Each row comes from the steps of one walk. Every step used is in the known rows, and no mark comes twice. Write the walk behind each row, first mark first.
Known rows
ralo kulek pife gazav: |   -7 |  -22 |   14 |  -35 |   66 |  117 |  -59 |   -4 |   86 |  116 |   72 |   19 | -166 |   96 |   -9 |  -18 | -176 |    8 |   50 |  -71 |   -1 | -289 | -117 |   82 |  -39 |  131 |  -29 |   20 |  -60 |   56 |  -34 |  -21 |   19 |    4 |   41 | -148 |  -24 | -174 | -116 |  -16 |    5 |   36 |   15 |    9 | -150 |  -40 |
pife kulek ralo numuvuv gazav vepek sunuk rute: |  -12 |  -47 |   30 |  -17 |   75 |   16 |   10 |   63 |  -94 |   78 | -145 |  125 |  147 |   23 |  209 |   28 | -293 | -109 |   28 |  100 |  123 |  -75 | -166 |   54 |  148 |   99 |   62 |   22 |  -21 |  117 |    2 |   53 |  154 |  -42 |  -33 | -101 |   92 | -195 |  -46 |  -17 |  -47 |   47 |  -62 |  -15 |  216 |   24 |
numuvuv gazav vepek sunuk: |   87 |   24 |  111 |  -73 |   89 |  -22 |  -15 |   72 |  -51 |  -44 | -217 |   -1 |  128 |   -6 |  159 |   15 |   -6 |   23 |  -63 |  -94 |  134 |  260 | -145 |   75 |  -53 |   -7 |  -48 |   54 |   21 |   -9 |   -3 |   52 |  134 |   30 |   89 |  -57 |   50 | -113 |  -35 |    3 |  -98 |   15 |   -2 |  141 |  166 |   29 |
numuvuv rute pife gazav vepek sunuk: |   80 |   31 |    6 | -104 |   91 |   18 |  -52 |   83 |   78 |  -72 | -139 |   65 |   18 |  -23 |  140 |    2 |  -18 |   59 |  -20 | -108 |   75 |  172 | -112 |   24 | -104 |   33 |  -98 |   43 |   -2 |   55 |   44 |   74 |  107 |   66 |   28 | -174 |   35 | -171 |  -31 |  -31 |  -70 |   40 |   11 |  155 |   50 |   30 |
rute vepek numuvuv gazav: |   56 |    7 |   17 |  -42 |   12 |   15 |  -11 |   29 | -285 |    5 |  -65 |   -2 |   40 |  -23 |   25 |   54 | -107 | -103 |  -52 | -250 |  103 |  353 | -124 |   -5 |   38 |  -12 |   59 |    2 |   34 |  -34 |   -3 |   25 |   89 |   69 |  165 |  -31 |    3 |  -69 |   -1 |   36 |    8 |  -42 |   20 |   58 |  124 |  -27 |
gazav ralo kulek sepu numuvuv: |   20 |  -39 |  156 |    5 |  119 |   20 |  -62 |  134 |   50 |  172 | -109 |  -37 |  -74 |  210 |   90 |   42 | -354 | -152 |  -53 |  -19 |  -47 | -139 | -278 |    0 |  -52 |  119 |   93 |  -38 |   32 |   27 |  -99 | -160 |  -51 |  -73 |  157 |  -73 |   94 |  -77 |   25 |   -7 |  -24 |  -76 |  -54 |  -59 |   55 |  -54 |
ralo sepu numuvuv gazav vepek: |  -28 |   -5 |  190 |  -49 |    8 |   11 |  -18 |  118 |  -37 |   27 | -285 |  -52 |   17 |   54 |   68 |  -13 | -169 |  -59 | -137 | -227 |  138 |   58 | -281 |   39 | -118 |  129 |    7 |  -57 |   13 |  -37 |   -8 |  -63 |    5 |  -21 |   86 | -149 |   49 |  -98 |   55 |   39 |  -13 |  -34 |   17 |   96 |  117 |   -7 |
sepu kulek ralo gazav vepek numuvuv rute: |  -85 |   -7 |    3 |   15 |   78 |   31 |    9 |  124 | -232 |  162 | -144 |   25 |  184 |   87 |    1 |   23 | -443 | -118 |    9 |   20 |  131 |  150 | -268 |  -20 |   76 |   64 |  101 |  -96 |   95 |   20 |   49 |   84 |   75 |   39 |   -3 |    5 |   29 |  -72 |    9 |  -14 |   63 |  -72 |  -88 |  -35 |  219 |  -13 |
ralo kulek pife gazav numuvuv: |   -3 |  -49 |   67 |  -24 |   75 |   84 |  -91 |   63 |   95 |  159 |   47 |   47 |  -58 |   94 |   61 |   62 | -154 |   46 |   59 | -134 |   15 | -373 | -230 |   11 |  -98 |  180 |   -8 |  -36 |  -42 |   55 |  -61 |  -78 |    5 |  -62 |  127 |  -14 |    5 | -157 |  -99 |  -56 |  -24 |  -22 |   19 |   43 |  -77 |  -25 |
sunuk pife ralo numuvuv gazav vepek: |   76 |   14 |   92 |  -26 |   32 |   32 |  -51 |  113 | -189 |   56 | -200 |   71 |  131 |   -9 |  113 |  -59 | -155 | -103 | -151 | -166 |  196 |  -58 | -223 |   -7 |   30 |   46 |   78 | -111 |  -25 |   49 |   60 |   64 |   74 |   13 |  -75 | -240 |    3 |  -66 |   34 |   -7 |   20 |  -18 |  -21 |   65 |  110 |   -8 |
rute pife ralo kulek: |  129 |  -21 | -172 |   16 |   81 |   24 |  -50 |   13 |  125 |   53 |   51 |  134 |  -38 |   18 |   86 |  -29 | -235 |  -42 |  -14 | -183 |   15 |   38 | -132 |   72 |  -84 |   55 |   31 |   41 |   34 |   48 |  -56 |   29 |   69 |   63 |  -26 |  -55 |  -76 |  -23 |  -28 |  -30 |  -16 |   21 |   13 |   57 |  -94 |  -13 |
sepu ralo gazav numuvuv rute pife: |  -35 |   19 |  -41 |  -26 |   37 |  -26 | -144 |  120 |  100 |   57 |   41 |  106 |  -39 |   17 |  -10 |   26 | -113 |   26 |  -38 | -273 |   42 |  142 | -229 | -120 |  -47 |  124 |   68 |    4 |   73 |  -11 |  -12 |   20 |   97 |   29 |   76 |   -3 |  -65 |  -95 |   17 |    2 |  -38 |  -47 |  -35 |   77 |  -69 |  -14 |
kulek pife gazav ralo sepu numuvuv rute vepek sunuk: |   26 |  -52 |  143 |  -78 |  177 |   89 |  -45 |  180 |  -94 |  -37 | -138 |   -1 |  -66 |  166 |  106 |    1 |  -84 |   18 |   34 | -197 |   93 |  307 | -329 |  -72 |   42 |  103 | -153 |  101 |   39 |   16 |   -9 |  -37 |   84 |   32 |  206 | -222 |   57 | -311 |  -42 |  -16 | -138 |    8 | -107 |   70 |  125 |  -17 |
sunuk rute pife ralo kulek: |   54 |  -40 | -195 |   27 |   46 |   30 |  -27 |    2 |  124 |   65 |   33 |  168 |  -56 |   16 |   86 |  -21 | -291 |  -44 |   17 | -115 |   -7 |  -71 |  -74 |   49 |  -56 |   92 |   23 |   14 |   24 |   85 |  -66 |    2 |   88 |   14 |  -99 |  -43 |  -66 |  -95 |  -38 |   -7 |   -9 |   47 |   -4 |   -3 |  -85 |    1 |
vepek gazav ralo numuvuv rute pife kulek sepu: |   88 |   17 |   88 |  -46 |   97 |   39 | -146 |   82 |   85 |  148 |  116 |   89 |  -93 |   39 |    0 |  -20 | -514 | -200 |  -41 |   66 |   48 |  138 | -304 |    5 |   45 |  114 |  254 |   67 |    0 |  -55 |  -23 |    9 |   61 |   58 |  -38 | -135 |    6 |  -95 |   -7 |    8 |  -55 |  -46 | -123 |  -65 |    8 |  -78 |
gazav vepek sunuk rute pife kulek ralo: |  133 |  -47 |   -1 |  -91 |   67 |  -61 |  -47 |  109 |   88 |   36 |   -9 |  188 |    3 |   17 |  113 |   25 | -251 |  -84 |  -19 |  125 |   73 |  -77 | -166 |   66 |   36 |  125 |   43 |  115 |  -17 |   51 |   -7 |   97 |  101 |   45 |   36 | -266 |    7 | -177 |  -30 |  -70 |  -78 |   34 |  -49 |  133 |  111 |    1 |
ralo gazav numuvuv rute: | -156 |   24 |    4 |   72 |   48 |   49 |  -50 |   62 |  -25 |  142 |   36 |   16 |   60 |   45 |  -37 |    0 | -195 |  -11 |   69 | -185 |   99 |   -3 | -237 |  -79 |  -77 |  113 |   80 |  -63 |   59 |   31 |   26 |    6 |   81 |  -22 |   -4 |  139 |   14 | -101 |  -43 |   14 |  -19 |  -50 | -121 |  -24 |   40 |    6 |
pife gazav numuvuv rute vepek sunuk kulek: |  112 |  -48 |   55 |   34 |   19 |   64 |  -35 |   19 | -157 |  -22 |    3 |  139 |  -79 |   14 |  194 |   33 | -219 |  -47 |   50 | -153 |  119 |  211 |  -91 |   85 |  -35 |   68 | -114 |    6 |  -11 |  -15 |    3 |  -71 |   97 |   61 |   36 | -181 |   24 | -193 |   10 |   -1 |  -56 |  -16 |  -18 |   56 |  117 |    7 |
vepek gazav ralo numuvuv: |   32 |  -15 |   -7 |   46 |   78 |   74 |  -33 |   99 |  -29 |  262 |  -48 |  -20 |  125 |   49 |  189 |   -3 | -192 | -101 |  -59 |   84 |  215 |  -87 | -234 |  -90 |  151 |  -29 |  193 |  -21 |   41 |   15 |  -28 |   82 |   78 |  -45 |   22 |  155 |   93 |   10 |   23 |  -23 |    9 |  -56 |  -34 | -160 |  146 |  -46 |
vepek gazav numuvuv rute pife ralo sepu: |   33 |  -44 |  -31 |   10 |  140 |   52 |  -67 |  120 |   45 |   25 |   25 |   17 |  -44 |  -91 |  -44 |  -15 | -374 |  -21 |    0 | -219 |   47 |  202 | -240 |  -37 |  -32 |  140 |   92 |  158 |   41 |   13 |  -38 |  -18 |  104 |   74 | -128 |   13 |  -96 |  -98 |    1 |    7 |  -56 |    9 |  -32 |   25 |  -37 |  -14 |
pife kulek ralo sepu numuvuv gazav: |   12 |  -30 |  167 |   -5 |  130 |  -10 |  -48 |   57 | -138 |   50 |  -47 |  -60 |  -15 |   85 |   35 |    5 | -287 | -160 |  -49 | -249 |   49 |   94 | -315 |  123 |  -31 |  186 |  132 |  168 |    1 |   18 |  -41 |  -24 |   49 |   64 |  161 | -126 |   13 | -134 |   43 |    5 |  -27 |  -18 |  -23 |   81 |   78 |  -50 |
kulek pife ralo numuvuv rute vepek sunuk gazav: |  -22 |  -30 |  -12 |   10 |  122 |  109 |  -73 |  137 | -284 |  -69 |  -96 |   65 | -108 |   17 |  118 |   -4 | -227 |  -24 |   27 |  -51 |   86 |  195 |  -64 |   14 |  183 |   -2 |  -10 |   58 |  -13 |   90 |   76 |  -48 |  100 |  -36 |   29 |  -98 |   23 | -153 | -131 |  -33 |  -89 |    1 | -174 |  -58 |  107 |  -15 |
vepek gazav ralo sepu numuvuv rute: | -126 |   -6 |   91 |   60 |   84 |   47 |  -18 |  125 |  -79 |  125 | -113 |  -89 |  -17 |  110 |  -51 |  -17 | -329 |  -90 |  -10 |  -82 |   53 |  142 | -315 |  -95 |  -33 |  136 |   42 |   31 |   75 |  -23 |   -3 |  -21 |   51 |   15 |   17 |   66 |   45 | -186 |   88 |   39 |  -16 |  -50 | -132 |  -99 |   98 |  -34 |
sepu kulek ralo gazav numuvuv: |  -26 |  -79 |  107 |    1 |  149 |   15 |  -62 |  131 |  -38 |  219 |   15 |   14 |   77 |  123 |  169 |   59 | -277 |   10 |   30 |  -51 |  140 | -238 | -242 |   48 |  -11 |  145 |  164 |   29 |   64 |   68 |  -89 |  -49 |   83 |  -72 |  159 |  110 |   28 |  -77 |  -84 |  -49 |  -30 |  -59 |   -1 |   50 |  113 |  -18 |
rute pife kulek sepu numuvuv gazav vepek: |   87 |   20 |  197 | -119 |    7 |  -38 | -125 |  117 |   28 |    0 | -186 |   41 |  -63 |   68 |   88 |    1 | -241 | -103 | -168 | -189 |   50 |   61 | -291 |   90 | -152 |  166 |   50 |  -39 |  -17 |  -54 |   -4 |  -56 |   -2 |    8 |  138 | -312 |   18 | -112 |   37 |   13 |  -37 |  -43 |    1 |  155 |   45 |  -39 |
sunuk rute gazav ralo numuvuv: |  -34 |  -19 |  -58 |    5 |   15 |   73 |  -23 |   50 |   63 |  185 | -133 |   37 |  117 |   67 |  196 |    5 | -130 | -146 |   -7 |    6 |  248 | -218 | -149 | -118 |  123 |   26 |  153 |  -74 |   20 |  118 |  -21 |    1 |   93 | -102 |  -35 |   96 |  115 | -100 |   36 |  -10 |    6 |  -23 |  -49 | -132 |  138 |  -23 |
vepek rute gazav ralo: |   62 |  -11 |   -9 |  -71 |   24 |  -16 |  -27 |   87 |   38 |  113 | -148 |  -32 |   47 |   67 |   66 |   10 | -146 |  -67 |  -51 |   94 |  234 | -113 | -143 |  -93 |  -55 |   49 |    7 |   79 |   74 |    8 |  -71 |  -22 |  141 |    1 |  -13 |   81 |   54 | -302 |   -2 |   -8 |  -70 |   16 |  -97 |  -27 |  126 |  -21 |
numuvuv rute vepek gazav ralo sepu kulek pife: |  -86 |  -91 |  210 |  -80 |   66 |   87 |  -41 |  132 | -126 |   67 | -100 |    4 |  -83 |  228 |  -38 |  -36 | -350 |   19 |    1 |   38 |  115 |  268 | -369 |  -15 |  117 |  195 |  -43 |   35 |   69 | -185 |  -84 |  -63 |   60 |  -17 |  106 |  -78 |  -70 | -272 |  -41 |   63 |  -95 |  -46 | -119 |  -50 |   88 |  -75 |
pife kulek ralo numuvuv rute vepek sunuk: |  118 |  -37 |   -1 |  -16 |  167 |   54 |  -16 |   89 | -200 |  -26 |    8 |  122 |   80 |   72 |  174 |    4 | -161 | -116 |   71 |  -73 |  123 |  435 | -300 |  -10 |  193 |   -6 |  -21 |   78 |   30 |   47 |   65 |   86 |  138 |  101 |  182 | -159 |   71 | -129 |  -35 |  -59 |  -81 |  -14 | -118 |   87 |  202 |   -4 |
numuvuv rute gazav ralo sepu kulek: |  -89 |  -60 |  170 |  -69 |   86 |   45 |    6 |   23 |  -17 |   27 | -158 |   -9 |   36 |  180 |   53 |  -46 | -314 |  -23 |   17 |  -36 |  198 |  250 | -245 |   62 |  -44 |  165 |   62 |   71 |  100 |  -60 |  -90 |  -79 |   71 |   29 |  -16 |   42 |    0 | -239 |   87 |   41 |  -33 |  -10 |  -51 |  -14 |  149 |  -36 |
ralo gazav vepek numuvuv rute pife: |  -39 |   53 | -207 |  -23 |  -49 |   21 |  -66 |   89 |   61 |   11 |  -80 |   88 |   61 |  -37 |   25 |    9 | -193 |  -54 |  -71 | -208 |   61 |  256 | -132 |  -94 |  -37 |   52 |   73 |  -96 |   60 |  -32 |   37 |   95 |   41 |   34 |  -54 |    5 |  -52 |  -14 |    7 |   35 |   -6 |  -54 |  -19 |   11 |  -37 |    0 |
vepek numuvuv gazav ralo sepu: |  -36 |  -17 |  114 |  -11 |   74 |   44 |   25 |   94 |    6 |  127 | -132 |  -58 |   91 |   20 |  -35 |   -6 | -239 |  -73 |  -62 | -172 |  232 |  188 | -261 |  -40 |  -28 |   74 |  164 |  107 |   66 |  -60 |  -96 |   18 |   42 |   37 |  -68 |   58 |   22 | -112 |   48 |   42 |  -56 |   -7 |  -38 |  -61 |  163 |  -17 |
pife gazav numuvuv rute vepek sunuk kulek ralo: |  136 |  -67 |  111 |    8 |  120 |    6 |  -24 |  104 | -147 |  121 |   71 |  142 |  -91 |   17 |   75 |   62 | -308 | -144 |   67 |  -56 |  189 |  -11 | -224 |   49 |    6 |   91 |   -4 |   97 |   -9 |   58 |    8 |   12 |  156 |   83 |  121 | -267 |   50 | -213 |  -32 |  -58 |  -45 |  -35 |  -64 |  146 |  227 |  -13 |
sepu numuvuv rute gazav ralo kulek: |  -17 |   10 |  -10 |   22 |   38 |   52 |  -27 |   39 |  143 |  218 | -142 |   30 |  -20 |  200 |   90 |  -19 | -280 | -135 |  -19 | -134 |  212 |  -42 | -302 |  -19 | -172 |  111 |   55 |  -50 |   93 |   23 |  -74 |  -37 |  112 |   -6 |   92 |   95 |   83 | -254 |   59 |   17 |  -32 |  -44 | -109 |  -22 |   79 |  -34 |
gazav ralo kulek sepu: |   28 |   -9 |  160 |  -19 |   95 |   42 |  -27 |   72 |  180 |  229 |   14 |   48 | -109 |  118 |  -53 |   -6 | -412 | -150 |  -17 |   59 |  110 |  -68 | -249 |    9 |  -72 |   63 |  177 |  -10 |   34 |  -36 | -117 |  -90 |   32 |  -20 |  -13 |  -61 |   63 |  -98 |  -49 |   31 |  -55 |  -38 |  -98 |  -48 |   77 |  -40 |

Write each row's walk
|  -32 |  -25 |   57 |   -9 |   11 |   94 |  -46 |  120 |   31 |  225 |  -29 |   71 | -125 |  199 |  -67 |  -34 | -304 |  -49 |  -13 |   -5 |  172 |   69 | -387 |  -80 |   20 |  122 |  -32 |  -54 |   60 | -149 |  -68 |   14 |  112 |  -24 |  120 |  -29 |  -22 | -269 |  -92 |   54 | -100 |  -54 | -174 |  -54 |   37 |  -63 | | numuvuv rute vepek gazav ralo kulek pife
|  -43 |   12 |   13 |   64 |   85 |   89 |  -55 |   62 |  -87 |  153 |  -20 |   74 |  107 |  101 |   64 |  -21 | -222 | -128 |   56 |  -81 |  170 |   27 | -316 |  -62 |  105 |   75 |   35 |  -28 |   -2 |   28 |   55 |  101 |   71 |   18 |  -48 |  -97 |   45 | -122 |    2 |  -27 |  -23 |  -41 | -146 | -111 |  139 |  -35 | | vepek sunuk kulek pife gazav ralo numuvuv rute
|   37 |   19 |   41 |    0 |   65 |   30 |  -87 |   10 |  -66 |  -23 | -132 |  -36 |  -76 |   58 |   78 |   41 | -362 | -228 |   25 | -126 |   23 |  200 | -101 |   51 |  -38 |  101 |   20 |   35 |   14 |   68 |    6 | -154 |  150 |   24 |   40 |  -31 |   44 | -222 |   50 |   48 |  -43 |  -57 |  -85 |   27 |   38 |  -33 | | vepek sunuk kulek sepu numuvuv rute gazav
|  103 |  -30 |   45 |  -85 |  184 |   46 |  -80 |  118 | -133 |  -44 | -286 |   24 |  208 |  109 |  248 |   11 | -220 |  -40 |    8 |  -42 |  122 |  240 | -275 |   58 |  124 |   58 |  -77 |   16 |   39 |   80 |   34 |    7 |  165 |    4 |   79 |  -87 |   19 | -156 |  -38 |  -56 |  -74 |  -13 |  -61 |   86 |  161 |   -9 | | sepu kulek pife ralo numuvuv rute gazav vepek sunuk
|   29 |  -44 |  -11 |  -23 |   69 |   42 |    4 |  132 |   48 |   62 |  -49 |   95 |   52 |  -15 |  -51 |   -7 | -492 | -173 |  -27 |  -66 |  137 |  217 | -343 |    1 |   55 |  147 |  146 |   79 |   24 |  -36 |    2 |   65 |   17 |  111 |  -97 | -163 |  -21 |  -79 |   45 |  -18 |  -22 |  -22 |  -64 |   40 |  104 |  -13 | | gazav vepek numuvuv rute pife kulek ralo sepu
|   72 |   23 |  -86 |    0 |   99 |   74 |  -68 |   10 | -137 |   18 |  -41 |   79 |  100 |   35 |  128 |  -25 | -304 | -256 |   30 |  -61 |  155 |  135 | -175 |  -10 |  140 |   69 |  133 |   44 |   -8 |  135 |   71 |   58 |  213 |   90 |  -47 |  -32 |   27 | -247 |   43 |  -13 |  -32 |  -24 | -136 |   30 |   45 |  -25 | | vepek sunuk pife kulek ralo numuvuv rute gazav
|   32 |   16 |   23 |  -59 |   29 |   63 |  -85 |  120 |   -2 |   62 | -237 |   31 |   57 |   36 |   15 |  -33 | -228 | -121 |  -43 | -114 |  206 |  -47 | -283 |  -59 |   24 |   80 |  -25 | -121 |    6 |   68 |   95 |   -3 |  113 |  -19 |  -25 | -178 |   13 | -134 |  -13 |  -21 |    3 |  -37 |  -97 |   74 |   84 |  -22 | | kulek pife ralo numuvuv rute gazav vepek
|   97 |  -47 |  153 |    8 |   43 |   24 | -105 |  121 | -174 |   69 | -173 |   68 |   82 |  101 |  142 |   37 | -259 |  -87 |  -86 |  -53 |   99 |  111 | -280 |   66 |  232 |   88 |  -40 |  -14 |  -18 |  -95 |  -31 |  -20 |   79 |  -22 |   71 | -210 |  -37 |  -64 |  -17 |    0 |  -65 |  -58 |  -35 |  -20 |  100 |  -40 | | sepu ralo numuvuv gazav vepek sunuk kulek pife
|   86 |  -45 |   86 |   16 |  143 |   95 |  -70 |  134 | -219 |  156 |   19 |  -10 | -246 |   70 |   10 |   -8 | -563 | -146 |  -13 |  -33 |   31 |  237 | -275 |   -3 |   33 |   71 |   36 |   33 |   64 |   -1 |  -17 |  -98 |  181 |   60 |  141 |  -82 |   20 | -226 |  -39 |   43 |   -6 |  -46 |  -99 |   -7 |   53 |  -66 | | pife ralo kulek sepu numuvuv rute vepek gazav
|   37 | -102 |   65 |  -95 |  125 |    2 |  -20 |   74 | -171 |  -99 | -168 |   35 |   91 |   66 |  135 |  -29 | -429 |   -3 |  -56 |  -99 |   62 |  305 | -266 |  139 |   16 |  190 |    4 |  128 |   68 |  -58 |  -87 |  -61 |   58 |   77 |  -49 | -105 | -102 | -159 |   12 |   11 |  -22 |   31 |   39 |   64 |   83 |  -25 | | numuvuv gazav vepek rute pife ralo sepu kulek
|  -35 |  -39 |   72 |  -29 |   65 |  -21 |  -60 |   52 |  -49 |   11 |  -49 |   22 |  -66 |   56 |   55 |   17 | -306 | -155 |  -49 | -259 |   11 |   54 | -251 |   83 |  -32 |  242 |  130 |  150 |  -11 |   32 |  -60 |  -32 |   68 |   25 |  101 | -143 |  -16 | -197 |   40 |   37 |  -44 |    2 |  -11 |   65 |   20 |  -40 | | sunuk rute pife kulek ralo sepu numuvuv gazav
|  -46 |   35 |   -8 |   40 |  110 |   89 |  -34 |   76 | -142 |  108 |  -34 |   75 |  148 |   74 |   79 |  -51 | -121 | -104 |   21 |  -74 |  152 |   16 | -238 | -137 |   93 |   33 |   82 |  -41 |    4 |  103 |   76 |  138 |   92 |   48 | -103 |  -69 |   64 | -178 |   49 |  -29 |   -8 |  -14 | -143 |  -90 |  110 |  -11 | | vepek sunuk pife gazav ralo numuvuv rute
|   96 |  -20 |  222 |  -29 |   96 |   -7 |  -83 |   64 | -237 |  -24 |  -92 |  -22 | -117 |   82 |  129 |   52 | -264 | -177 |  -65 | -262 |   13 |  290 | -202 |  115 |  -21 |  100 |   35 |   71 |   -6 |  -24 |  -52 | -144 |   83 |   21 |  233 | -217 |   39 | -144 |    5 |   58 |  -70 |  -60 |  -14 |   92 |  114 |  -49 | | rute vepek sunuk kulek sepu numuvuv gazav
|  112 |  -29 |  123 |  -26 |   62 |   54 |  -67 |   79 | -200 | -110 | -173 |   73 |   98 |  107 |  246 |  -62 | -286 |  -61 | -124 |  -74 |  -10 |  168 | -173 |  134 |   31 |  169 |   15 |   55 |  -40 |  -10 |  -14 |  -15 |   17 |   80 |  -82 | -231 |  -26 | -261 |   95 |   -2 |  -92 |   35 |  -53 |   17 |  -20 |   -2 | | ralo sepu numuvuv gazav vepek sunuk pife kulek
|   88 |   -3 |  125 |  -30 |   75 |   48 |  -47 |  129 | -183 |  -23 | -236 |   68 |   53 |  109 |  201 |  -16 | -292 | -120 | -147 |  -58 |   -4 |   81 | -143 |   27 |   17 |   95 |   40 |  -70 |  -25 |   13 |  -52 |  -62 |   81 |    0 |  -41 | -175 |   13 | -252 |   31 |   54 |  -97 |  -29 |  -58 |   34 |   10 |    3 | | ralo kulek sepu numuvuv gazav vepek sunuk pife
|  102 |  -36 |  107 |  -27 |  104 |   55 |  -89 |  198 | -154 |  192 | -178 |   -7 |  116 |   62 |  115 |   52 | -540 |  -86 | -114 |   88 |   57 |   30 | -192 |   38 |  165 |   27 |  161 |  -59 |   63 |   28 |  -26 |  -47 |   15 |   23 |  -18 | -107 |   43 |   -5 |    7 |  -51 |   58 |  -33 |    8 |  -88 |  108 |  -22 | | pife kulek sepu ralo gazav vepek numuvuv
|   48 |  -30 |   78 |  -37 |   43 |  104 |  -75 |   28 | -110 |  -10 |   50 |   74 | -199 |   64 |   18 |  -12 | -172 |  -15 |   63 | -115 |   42 |   10 |  -99 |   71 |   18 |  118 | -147 |   41 |  -64 |    7 |   31 |  -31 |   69 |   54 |   41 | -336 |  -32 | -258 |  -84 |    0 |  -42 |   25 |  -39 |   48 |  -31 |  -34 | | numuvuv rute vepek sunuk kulek pife gazav
|   73 |   24 |  -48 |  -69 |  111 |   59 |  -54 |   85 |   49 |  -37 | -142 |   74 |   98 |  -18 |  222 |    3 |  -57 |   -3 |  -15 | -134 |  105 |  167 | -178 |    0 |    1 |   14 |  -36 |   -2 |  -11 |   85 |   63 |   93 |   95 |   45 |   28 | -133 |   64 |  -90 |  -23 |  -45 |  -42 |   13 |   18 |  104 |   69 |   22 | | ralo numuvuv rute pife gazav vepek sunuk
|   21 |  -64 |  135 |  -17 |  152 |   72 |  -38 |  174 |  -63 |   15 | -202 |  -71 |   11 |  155 |  207 |   -6 | -155 |  -11 |  -78 | -113 |   -1 |  -98 | -169 |  -31 |   -8 |  145 |    1 |   86 |    3 |   93 |  -73 |  -90 |  -28 |  -14 |   15 | -126 |   57 | -240 |   93 |  -23 |  -65 |   13 |   -7 |  -49 |   18 |  -13 | | vepek sunuk pife gazav ralo sepu numuvuv
|  -12 |  -74 |   94 |   30 |   10 |   61 |   15 |  122 | -200 |    5 |  -44 |   85 | -173 |  105 |  -15 |  -13 | -313 | -183 |    8 | -209 |  126 |  287 | -304 |  -60 |   50 |  121 |  -67 |  -42 |   35 |  -44 |   35 |  -94 |   30 |   52 |  136 | -289 |   31 | -176 |   64 |   36 |  -11 |  -72 | -106 |   61 |  157 |  -30 | | sunuk kulek ralo sepu numuvuv rute vepek
|  -66 |  -76 |  172 |  -78 |   84 |   38 |  -40 |   98 | -148 |   57 | -162 |  -35 |  120 |  201 |    8 |   26 | -290 |   -9 |  -25 |  -35 |   58 |  180 | -313 |   42 |  123 |  180 |   46 |   54 |   48 | -138 | -118 |  -32 |   -9 |  -31 |   85 |   -9 |  -77 | -137 |  -24 |   28 |  -69 |  -49 |  -39 |  -69 |   96 |  -68 | | vepek numuvuv gazav ralo sepu kulek pife
|  -23 |  -76 |  121 |  -48 |  102 |   72 |  -91 |  154 | -232 |   34 |   -8 |   96 |  -72 |  175 |   29 |  -18 | -218 |   35 |   57 | -232 |  112 |  194 | -349 |  -52 |   40 |  152 |  -92 |  -55 |   75 |  -11 |   16 |  -74 |   89 |   -6 |  198 | -191 |  -47 | -217 |  -90 |  -14 |  -53 |  -45 | -124 |   86 |   95 |  -38 | | sepu kulek pife ralo gazav numuvuv rute vepek
|   22 |    4 |    2 |  -55 |   -3 |    4 |  -57 |   91 |  -20 |   49 | -184 |  111 |   76 |  -46 |  119 |  -19 | -157 |  -84 | -106 | -199 |  180 |  -51 | -213 |  -13 |   -4 |   84 |   68 |  -89 |  -13 |   59 |   37 |   54 |   93 |  -31 |  -40 | -199 |    8 |  -55 |   -2 |    6 |   13 |    1 |   12 |   74 |  108 |   -2 | | sunuk rute pife ralo numuvuv gazav vepek
|  -81 |   16 |  149 |   16 |  133 |   49 |  -66 |   96 |   -2 |  185 |  -26 |  -10 | -117 |  176 |  -77 |   -5 | -378 | -153 |   32 | -108 |    6 |  -90 | -336 |  -42 | -125 |  157 |   65 |  -30 |   30 |   69 |    2 |  -64 |   19 |   16 |   77 | -144 |   86 | -208 |   27 |   -4 |   15 |  -48 | -137 |  -37 |   67 |  -51 | | pife gazav ralo kulek sepu numuvuv rute
|   71 |  -63 |  181 |  -17 |  119 |   62 |  -72 |  174 |  -33 |  203 |  -99 |  -39 | -196 |  204 |  128 |   39 | -458 | -157 |  -78 |   -4 |   13 |  -10 | -310 |  -10 |  -19 |  108 |   82 |  -27 |   53 |  -15 | -110 | -187 |   30 |  -56 |  240 |  -81 |  102 | -170 |    4 |   25 |  -36 |  -85 |  -54 |  -42 |   75 |  -72 | | rute vepek gazav ralo kulek sepu numuvuv
